Below are the code and all the weights of a small trained network. Each question names an input and a class and asks about switching units off, where a switched-off unit gives its printed mean instead of its output.

import numpy as np


def w(rows, s, z=0):
    codes = np.array(rows[::2]) - 128.0
    scale = np.full(codes.shape[1], s)
    scale[-1] = z or s
    return codes * scale


def f(y):
    return y / 2 * (1 + np.tanh(0.7978845608 * (y + 0.044715 * y**3)))


def log_softmax(a):
    a = a - a.max(-1, keepdims=True)
    return a - np.log(np.exp(a).sum(-1, keepdims=True))


def net(x, mask):
    res = np.array(x, float).reshape(1, 5) / 4 @ E
    y = f(res @ A[0][:, :-1].T + A[0][:, -1])
    res = res + np.where(mask, y, B[0][:, -1]) @ B[0][:, :-1]
    return log_softmax(res[-1] @ U[:, :-1].T + U[:, -1])


A, B = {}, {}
E = w([
[3,188,76],'x0',
[122,225,244],'x1',
[208,235,54],'x2',
[130,127,129],'x3',
[128,126,128],'x4',
],0.0057)
A[0] = w([
[103,92,170,253],'n0',
[235,19,80,212],'n1',
[20,254,191,63],'n2',
[88,153,120,162],'n3',
[140,137,128,100],'n4',
[221,242,39,203],'n5',
[161,169,152,143],'n6',
[166,145,189,145],'n7',
[149,172,72,129],'n8',
[103,94,132,238],'n9',
[90,112,107,207],'n10',
[132,129,133,102],'n11',
[34,109,3,125],'n12',
[179,180,91,161],'n13',
[194,159,248,160],'n14',
[138,141,112,102],'n15',
[85,145,116,178],'n16',
],0.016,0.0047)
B[0] = w([
[94,81,202,192],'n0',
[169,18,78,233],'n1',
[185,14,81,225],'n2',
[105,110,95,157],'n3',
[142,138,126,125],'n4',
[222,210,47,252],'n5',
[184,144,157,157],'n6',
[149,156,182,166],'n7',
[147,176,82,164],'n8',
[64,87,128,175],'n9',
[64,115,113,166],'n10',
[133,136,129,123],'n11',
[29,225,101,214],'n12',
[177,166,95,179],'n13',
[155,179,254,212],'n14',
[139,146,113,128],'n15',
[91,109,96,161],'n16',
],0.043,0.011)
U = w([
[106,2,122,226],'0',
[205,86,44,183],'1',
[3,148,139,55],'2',
[91,225,68,77],'3',
[89,144,242,139],'4',
[181,220,165,2],'5',
],0.0045,0.0026)

Each question gives the input, the list of numbers given to net, and the class t.
The units are the neurons (one row each of A and B). Each row of codes is followed by its name. A weight is (code - 128) times the scale printed after its matrix; where a second scale follows, it is the last column's (A, B and U).
mask holds one flag per neuron, in row order. A switched-off neuron (its flag False) gives its mean, the last column of its row in B, instead of its output. The means were averaged over made-up inputs and are rounded, as every weight is.
A unit's drop is (log p(t) with every unit on - log p(t) with that unit switched off) / (log p(t) with every unit on - log p(t) with every unit switched off).
The circuit of an input: a set's keep is (log p(t) with only the set's units on - log p(t) with every unit switched off) / (log p(t) with every unit on - log p(t) with every unit switched off). Starting from the 12 units with the biggest drops (on a tie, the unit counted first), units are removed one at a time, each time the one whose removal leaves the highest keep (on an exact tie, the one counted first), for as long as the keep stays at least 0.8.
units of the circuit, in order: the units of the circuit, biggest drop first
unit that matters most: the unit with the biggest drop
top k neurons: the k neurons with the biggest drops, biggest first
drop when u is switched off: that unit's drop, to one decimal
input [1,-7,3,4,-3], class 3: unit that matters most -> n12
input [2,0,-2,-5,6], class 2: units of the circuit, in order -> (n1, n5)
input [1,-7,-1,-1,4], class 2: units of the circuit, in order -> (n12, n5)
input [2,-7,-1,6,-4], class 2: units of the circuit, in order -> (n12, n5)
input [0,1,-4,-3,8], class 4: top 3 neurons -> (n1, n2, n12)
input [0,5,-2,6,-6], class 4: units of the circuit, in order -> (n14, n5)
input [-5,8,0,3,5], class 4: top 2 neurons -> (n5, n14)
input [0,-4,-4,-2,5], class 0: top 2 neurons -> (n1, n14)
input [1,-4,-3,5,-4], class 2: top 2 neurons -> (n2, n12)
input [7,0,-2,3,-8], class 2: top 3 neurons -> (n12, n1, n5)
input [5,0,7,-6,-3], class 3: top 3 neurons -> (n1, n12, n8)
input [-7,1,-8,3,1], class 4: top 2 neurons -> (n14, n2)
input [1,-8,2,7,-6], class 3: top 2 neurons -> (n12, n2)
input [-1,8,6,-4,4], class 5: top neuron -> (n14)
input [4,0,-7,-8,3], class 2: top 2 neurons -> (n1, n12)
input [-7,0,-6,-8,-4], class 0: top 2 neurons -> (n1, n12)
input [8,0,-7,4,-7], class 2: top 2 neurons -> (n12, n1)
input [-4,1,3,-8,0], class 5: top 2 neurons -> (n2, n14)
input [7,7,-1,3,-2], class 0: drop when n5 is switched off -> 0.4
input [5,-8,3,0,0], class 3: drop when n9 is switched off -> 0.0
input [4,-3,-2,6,1], class 2: drop when n5 is switched off -> 0.1
input [0,3,5,-8,-4], class 5: unit that matters most -> n1
